Below are the code and all the weights of a small trained network. Each question names an input and a class and asks about switching units off, where a switched-off unit gives its printed mean instead of its output.

import numpy as np


def w(rows, s, z=0):
    codes = np.array(rows[::2]) - 128.0
    scale = np.full(codes.shape[1], s)
    scale[-1] = z or s
    return codes * scale


def f(y):
    return np.maximum(y, 0)


def log_softmax(a):
    a = a - a.max(-1, keepdims=True)
    return a - np.log(np.exp(a).sum(-1, keepdims=True))


def net(x, mask):
    res = np.array(x, float).reshape(1, 7) / 4 @ E
    y = f(res @ A[0][:, :-1].T + A[0][:, -1])
    res = res + np.where(mask, y, B[0][:, -1]) @ B[0][:, :-1]
    return log_softmax(res[-1] @ U[:, :-1].T + U[:, -1])


A, B = {}, {}
E = w([
[194,160,187,103,218,96,91,113,190,135,152,130],'x0',
[161,143,129,137,111,146,161,145,130,121,133,138],'x1',
[111,144,120,137,120,131,113,105,134,129,129,125],'x2',
[126,125,139,100,107,132,59,114,113,4,122,219],'x3',
[118,113,105,135,124,105,116,130,145,132,141,138],'x4',
[124,94,78,118,156,109,120,160,144,112,136,125],'x5',
[95,184,112,74,119,96,137,195,159,190,54,151],'x6',
],0.013)
A[0] = w([
[69,124,84,157,98,111,193,160,112,174,45,118,149],'N1',
[156,109,142,170,153,114,130,140,123,166,135,53,77],'N2',
[189,143,150,163,170,111,86,76,108,85,182,123,119],'N3',
[98,125,110,133,82,102,144,165,105,154,97,96,132],'N4',
[105,137,131,134,104,137,182,170,110,155,121,137,131],'N5',
[102,140,133,137,164,129,180,132,126,184,203,91,179],'N6',
[124,81,78,149,111,111,154,113,173,134,109,181,134],'N7',
[119,93,142,101,135,173,95,102,117,103,220,172,108],'N8',
[166,136,146,142,163,123,90,98,170,84,137,159,118],'N9',
[96,137,103,137,131,120,174,138,129,211,91,152,114],'N10',
[92,140,142,107,87,157,76,164,128,57,112,248,149],'N11',
[114,151,115,129,126,105,79,103,92,135,134,102,129],'N12',
[123,150,136,100,99,88,128,152,141,141,116,77,109],'N13',
[190,165,166,133,156,90,88,135,196,138,118,101,67],'N14',
[134,159,106,127,120,134,150,107,152,121,126,139,121],'N15',
[141,197,108,71,93,95,105,170,172,141,43,145,67],'N16',
[173,198,151,89,200,102,118,110,184,156,185,137,121],'N17',
[136,39,137,168,117,157,155,66,86,104,245,63,113],'N18',
[125,129,151,119,106,97,116,121,157,66,142,176,88],'N19',
[3,133,131,155,126,197,119,209,115,199,111,91,142],'N20',
[135,206,100,127,167,112,83,178,76,175,94,202,38],'N21',
[120,85,150,60,130,125,151,49,86,130,78,135,113],'N22',
[162,134,199,156,167,121,65,144,119,71,195,144,113],'N23',
[120,65,83,144,67,121,164,92,61,114,69,143,201],'N24',
[175,127,111,189,171,160,148,117,162,238,185,1,90],'N25',
[100,137,128,72,76,118,118,135,121,61,82,188,2],'N26',
[126,87,124,114,174,146,99,121,162,77,143,148,137],'N27',
[63,96,111,154,39,145,135,168,44,70,144,103,43],'N28',
],0.0089,0.0097)
B[0] = w([
[179,174,71,180,179,111,143,145,102,145,164,88,246],'N1',
[138,51,110,152,96,138,157,100,138,134,86,188,174],'N2',
[171,158,71,176,104,23,181,106,55,180,127,116,200],'N3',
[165,171,120,179,169,155,131,142,56,131,189,103,197],'N4',
[136,104,117,140,141,124,144,147,130,149,175,99,182],'N5',
[123,140,129,77,90,188,104,189,195,58,154,86,218],'N6',
[104,126,181,141,163,139,177,133,118,133,121,119,161],'N7',
[157,139,109,147,155,152,168,83,87,139,142,160,179],'N8',
[140,105,121,151,103,82,212,77,109,208,148,161,183],'N9',
[104,193,125,125,148,153,140,127,103,146,181,119,200],'N10',
[123,88,136,131,64,126,99,132,158,139,69,170,229],'N11',
[136,139,142,136,82,98,160,138,111,120,118,120,144],'N12',
[132,133,134,125,159,108,146,89,139,105,162,98,159],'N13',
[68,122,180,65,125,254,63,176,174,82,115,113,178],'N14',
[118,127,110,136,138,143,150,138,142,120,136,148,134],'N15',
[95,37,116,104,97,154,65,150,168,125,108,141,192],'N16',
[92,91,172,69,116,161,99,172,163,75,77,170,211],'N17',
[54,92,205,63,109,240,19,206,202,50,84,131,236],'N18',
[105,152,120,145,117,144,116,128,129,108,199,123,165],'N19',
[190,135,89,157,189,113,118,137,118,150,152,106,235],'N20',
[101,110,111,106,57,100,145,76,126,114,62,165,158],'N21',
[137,145,158,108,132,112,104,96,120,149,104,127,146],'N22',
[145,173,48,155,158,101,192,84,64,179,154,153,198],'N23',
[57,136,193,97,159,179,68,182,176,36,149,96,240],'N24',
[128,39,121,121,36,138,80,108,166,110,83,180,253],'N25',
[50,226,217,60,175,164,98,218,236,51,193,58,167],'N26',
[143,117,106,128,93,104,143,111,99,161,143,107,178],'N27',
[148,48,125,125,60,105,155,112,115,130,14,213,204],'N28',
],0.0076,0.014)
U = w([
[93,143,200,72,151,149,16,184,215,41,170,105,16],'0',
[140,24,141,99,79,99,70,105,138,82,4,254,254],'1',
[212,215,86,186,204,39,227,76,31,179,254,133,226],'2',
],0.0084,0.00092)

Each question gives the input, the list of numbers given to net, and the class t.
The units are the neurons (one row each of A and B). Each row of codes is followed by its name. A weight is (code - 128) times the scale printed after its matrix; where a second scale follows, it is the last column's (A, B and U).
mask holds one flag per neuron, in row order. A switched-off neuron (its flag False) gives its mean, the last column of its row in B, instead of its output. The means were averaged over made-up inputs and are rounded, as every weight is.
A unit's drop is (log p(t) with every unit on - log p(t) with that unit switched off) / (log p(t) with every unit on - log p(t) with every unit switched off).
The circuit of an input: a set's keep is (log p(t) with only the set's units on - log p(t) with every unit switched off) / (log p(t) with every unit on - log p(t) with every unit switched off). Starting from the 12 units with the biggest drops (on a tie, the unit counted first), units are removed one at a time, each time the one whose removal leaves the highest keep (on an exact tie, the one counted first), for as long as the keep stays at least 0.8.
units of the circuit, in order: the units of the circuit, biggest drop first
unit that matters most: the unit with the biggest drop
top k neurons: the k neurons with the biggest drops, biggest first
drop of u: that unit's drop, to one decimal
input [1,5,7,-7,-8,-7,-4], class 1: top 4 neurons => (N25; N2; N24; N26)
input [4,-2,4,-5,-3,-4,-1], class 1: unit that matters most => N25
input [-6,-1,-6,0,-3,5,-6], class 0: top 2 neurons => (N24; N18)
input [-8,5,2,6,7,-7,3], class 0: top 3 neurons => (N26; N24; N25)
input [-8,-5,1,3,6,-1,1], class 0: top 3 neurons => (N24; N26; N25)
input [3,-5,2,5,-6,-2,6], class 1: top 2 neurons => (N24; N11)
input [-7,2,-7,3,-3,-5,3], class 0: top 2 neurons => (N26; N24)
input [-2,4,5,7,5,-2,6], class 0: top 2 neurons => (N26; N25)
input [4,-5,1,4,-6,0,8], class 1: top 3 neurons => (N21; N24; N11)
input [1,-4,6,0,0,-8,-3], class 1: top 3 neurons => (N1; N4; N20)
input [-8,-8,-8,3,8,-1,6], class 0: top 2 neurons => (N26; N24)
input [0,4,-2,-6,-1,2,4], class 2: top 3 neurons => (N18; N24; N1)
input [7,1,-4,8,8,4,7], class 1: top 2 neurons => (N11; N21)
input [5,-5,4,8,-3,7,2], class 1: units of the circuit, in order => (N11)
input [-8,1,-1,-4,-1,7,-5], class 0: top 2 neurons => (N24; N18)
input [-5,-3,-1,7,-1,-3,3], class 0: drop of N24 => 0.5
input [-2,6,4,-8,-2,6,7], class 2: drop of N18 => 0.0
input [-6,5,-8,4,6,-8,7], class 0: drop of N26 => 0.8
